Below are the code and all the weights of a small trained network. Each question names an input and a class and asks about switching units off, where a switched-off unit gives its printed mean instead of its output.

import numpy as np


def w(rows, s, z=0):
    codes = np.array(rows[::2]) - 128.0
    scale = np.full(codes.shape[1], s)
    scale[-1] = z or s
    return codes * scale


def f(y):
    return np.maximum(y, 0)


def log_softmax(a):
    a = a - a.max(-1, keepdims=True)
    return a - np.log(np.exp(a).sum(-1, keepdims=True))


def net(x, mask):
    res = np.array(x, float).reshape(1, 7) / 4 @ E
    y = f(res @ A[0][:, :-1].T + A[0][:, -1])
    res = res + np.where(mask, y, B[0][:, -1]) @ B[0][:, :-1]
    return log_softmax(res[-1] @ U[:, :-1].T + U[:, -1])


A, B = {}, {}
E = w([
[134,240,133,84,96,138,217],'x0',
[89,136,85,195,97,38,147],'x1',
[34,188,190,207,152,172,81],'x2',
[127,126,128,127,127,129,126],'x3',
[130,128,130,127,127,128,125],'x4',
[226,129,138,229,82,176,141],'x5',
[125,76,254,128,113,74,191],'x6',
],0.007)
A[0] = w([
[119,221,165,138,100,139,157,93],'neuron 1',
[129,148,27,141,130,122,100,90],'neuron 2',
[57,185,196,204,176,145,67,89],'neuron 3',
[196,77,61,83,129,100,141,33],'neuron 4',
[107,179,59,155,147,167,85,60],'neuron 5',
[142,106,162,67,143,208,129,253],'neuron 6',
[143,13,134,160,105,112,71,95],'neuron 7',
[87,143,99,168,123,23,136,229],'neuron 8',
[79,142,76,42,186,50,123,105],'neuron 9',
[118,113,34,135,163,171,87,85],'neuron 10',
[154,53,123,189,158,131,67,84],'neuron 11',
[141,111,208,122,110,63,156,16],'neuron 12',
[186,123,145,67,161,174,101,143],'neuron 13',
[65,141,166,190,137,155,72,71],'neuron 14',
[218,67,91,90,141,86,168,25],'neuron 15',
[255,145,133,238,85,187,176,135],'neuron 16',
[98,35,143,153,162,114,70,136],'neuron 17',
[52,107,113,90,166,109,118,36],'neuron 18',
[74,102,127,64,167,67,72,161],'neuron 19',
[82,140,141,85,199,96,114,202],'neuron 20',
[66,151,111,53,135,103,133,185],'neuron 21',
[191,48,83,68,97,72,134,115],'neuron 22',
[107,97,195,127,120,95,173,45],'neuron 23',
[142,163,43,118,114,161,144,81],'neuron 24',
[143,41,96,141,152,126,74,57],'neuron 25',
[68,119,184,65,175,71,133,132],'neuron 26',
[151,190,28,129,161,151,86,24],'neuron 27',
[176,97,61,111,102,64,168,141],'neuron 28',
[159,144,131,165,90,130,112,136],'neuron 29',
[117,155,52,104,135,154,82,81],'neuron 30',
[181,88,145,193,94,155,97,137],'neuron 31',
[112,114,72,159,47,39,154,208],'neuron 32',
[105,55,222,161,139,66,172,65],'neuron 33',
[134,61,136,134,128,148,85,204],'neuron 34',
[114,141,68,212,96,50,133,145],'neuron 35',
[100,21,144,143,182,108,79,137],'neuron 36',
[128,79,205,146,83,116,185,31],'neuron 37',
[96,116,138,59,197,138,137,132],'neuron 38',
[194,107,95,71,100,99,152,62],'neuron 39',
[176,124,141,81,184,183,92,148],'neuron 40',
[127,169,39,131,113,142,78,44],'neuron 41',
[93,179,169,201,186,125,105,46],'neuron 42',
[132,190,121,95,93,156,206,83],'neuron 43',
[154,211,156,73,40,127,188,137],'neuron 44',
[174,93,133,71,160,179,146,146],'neuron 45',
[79,134,108,84,173,107,125,6],'neuron 46',
[139,154,53,121,130,183,93,83],'neuron 47',
[150,148,168,103,161,220,113,192],'neuron 48',
],0.0071,0.0042)
B[0] = w([
[106,204,80,65,169,72,92,181],'neuron 1',
[205,63,218,58,132,179,186,184],'neuron 2',
[70,152,121,37,47,225,41,232],'neuron 3',
[87,164,160,39,45,162,33,178],'neuron 4',
[169,75,218,62,137,141,120,188],'neuron 5',
[107,111,77,184,100,193,211,253],'neuron 6',
[135,194,85,96,208,121,135,191],'neuron 7',
[104,97,88,180,103,255,238,228],'neuron 8',
[209,109,102,185,107,125,80,221],'neuron 9',
[165,88,218,47,178,131,165,192],'neuron 10',
[107,200,89,83,198,96,130,187],'neuron 11',
[222,92,237,41,177,172,144,162],'neuron 12',
[78,94,95,175,116,191,194,199],'neuron 13',
[81,176,149,64,75,196,66,197],'neuron 14',
[61,154,147,67,75,131,54,185],'neuron 15',
[209,124,102,218,104,37,31,238],'neuron 16',
[129,199,76,90,182,110,159,205],'neuron 17',
[191,124,121,202,100,93,64,165],'neuron 18',
[217,133,92,206,107,107,116,221],'neuron 19',
[225,111,76,172,106,121,99,223],'neuron 20',
[214,124,102,213,115,121,90,224],'neuron 21',
[46,198,148,51,46,192,37,216],'neuron 22',
[223,126,217,83,169,168,121,162],'neuron 23',
[157,136,168,73,155,112,117,173],'neuron 24',
[88,206,83,78,212,97,155,171],'neuron 25',
[205,130,126,169,113,129,108,209],'neuron 26',
[193,71,221,72,176,111,149,184],'neuron 27',
[53,142,121,102,54,191,83,205],'neuron 28',
[163,124,115,187,125,101,109,161],'neuron 29',
[194,78,215,96,157,147,154,185],'neuron 30',
[190,158,90,178,132,98,87,191],'neuron 31',
[100,98,97,152,122,236,190,219],'neuron 32',
[194,124,204,58,152,174,140,192],'neuron 33',
[138,179,65,129,157,122,179,206],'neuron 34',
[93,90,117,166,129,224,249,198],'neuron 35',
[120,204,86,69,181,121,179,210],'neuron 36',
[241,81,215,90,158,140,125,169],'neuron 37',
[181,107,90,182,94,117,121,194],'neuron 38',
[62,168,144,71,73,149,54,181],'neuron 39',
[98,72,97,185,99,205,194,201],'neuron 40',
[208,89,225,72,166,155,141,177],'neuron 41',
[86,157,164,84,32,193,54,179],'neuron 42',
[131,248,71,85,246,68,143,186],'neuron 43',
[134,208,72,116,219,90,132,221],'neuron 44',
[84,117,108,160,92,198,148,198],'neuron 45',
[216,110,124,233,122,62,47,150],'neuron 46',
[194,69,213,117,160,129,144,184],'neuron 47',
[54,89,80,214,89,192,205,230],'neuron 48',
],0.0048,0.0061)
U = w([
[179,98,247,80,167,126,131,70],'0',
[124,141,122,135,115,133,130,255],'1',
[73,171,143,87,56,142,42,73],'2',
[121,217,82,105,215,94,136,70],'3',
[186,124,109,198,95,93,64,72],'4',
[86,92,111,158,101,171,210,63],'5',
[121,124,132,132,123,116,132,246],'6',
[57,78,152,146,143,50,123,94],'7',
],0.012,0.009)

Each question gives the input, the list of numbers given to net, and the class t.
The units are the neurons (one row each of A and B). Each row of codes is followed by its name. A weight is (code - 128) times the scale printed after its matrix; where a second scale follows, it is the last column's (A, B and U).
mask holds one flag per neuron, in row order. A switched-off neuron (its flag False) gives its mean, the last column of its row in B, instead of its output. The means were averaged over made-up inputs and are rounded, as every weight is.
A unit's drop is (log p(t) with every unit on - log p(t) with that unit switched off) / (log p(t) with every unit on - log p(t) with every unit switched off).
The circuit of an input: a set's keep is (log p(t) with only the set's units on - log p(t) with every unit switched off) / (log p(t) with every unit on - log p(t) with every unit switched off). Starting from the 12 units with the biggest drops (on a tie, the unit counted first), units are removed one at a time, each time the one whose removal leaves the highest keep (on an exact tie, the one counted first), for as long as the keep stays at least 0.8.
circuit, biggest first: the units of the circuit, biggest drop first
most important unit: the unit with the biggest drop
top k neurons: the k neurons with the biggest drops, biggest first
input [1,5,-3,-5,4,3,-4], class 5: most important unit : neuron 35
input [5,-4,0,-1,-3,0,-1], class 3: circuit, biggest first : [neuron 43; neuron 44]
input [8,5,-4,-2,-3,6,-2], class 3: top 3 neurons : [neuron 43; neuron 44; neuron 1]
input [-5,6,-8,-2,-7,-3,-8], class 0: circuit, biggest first : [neuron 2; neuron 10; neuron 41]
input [-8,-2,-7,-1,-7,-6,1], class 3: circuit, biggest first : [neuron 36; neuron 25]
input [-8,0,3,3,-1,-7,4], class 3: top 2 neurons : [neuron 36; neuron 17]
input [-3,7,-5,-1,0,-3,-5], class 5: circuit, biggest first : [neuron 8; neuron 35]
input [5,-7,4,-4,6,-5,-2], class 5: circuit, biggest first : [neuron 48; neuron 6]
input [6,-8,1,-2,-5,-7,1], class 5: circuit, biggest first : [neuron 6; neuron 48]
input [3,-1,7,5,6,-2,0], class 2: circuit, biggest first : [neuron 3; neuron 42]
input [0,7,-7,6,-6,-3,6], class 2: circuit, biggest first : [neuron 22; neuron 28]
input [6,-6,8,8,-2,5,-5], class 2: top 4 neurons : [neuron 3; neuron 42; neuron 14; neuron 1]
input [-5,-3,0,-4,0,-7,-6], class 4: circuit, biggest first : [neuron 19; neuron 9; neuron 18]
input [-6,8,-3,5,-8,8,8], class 0: circuit, biggest first : [neuron 33]
input [6,-5,4,-3,1,3,-3], class 3: circuit, biggest first : [neuron 43; neuron 1]
input [4,1,-7,0,-7,8,5], class 4: top 3 neurons : [neuron 16; neuron 3; neuron 31]
input [2,7,-8,2,-5,-8,5], class 2: top 2 neurons : [neuron 22; neuron 28]
input [-1,2,8,2,0,-6,2], class 2: top 3 neurons : [neuron 3; neuron 14; neuron 42]
input [-4,5,2,4,-2,2,-4], class 5: top 3 neurons : [neuron 35; neuron 8; neuron 32]
input [8,5,-6,0,7,7,7], class 3: most important unit : neuron 44
input [8,-4,0,-2,-5,3,-4], class 3: top 3 neurons : [neuron 43; neuron 44; neuron 1]
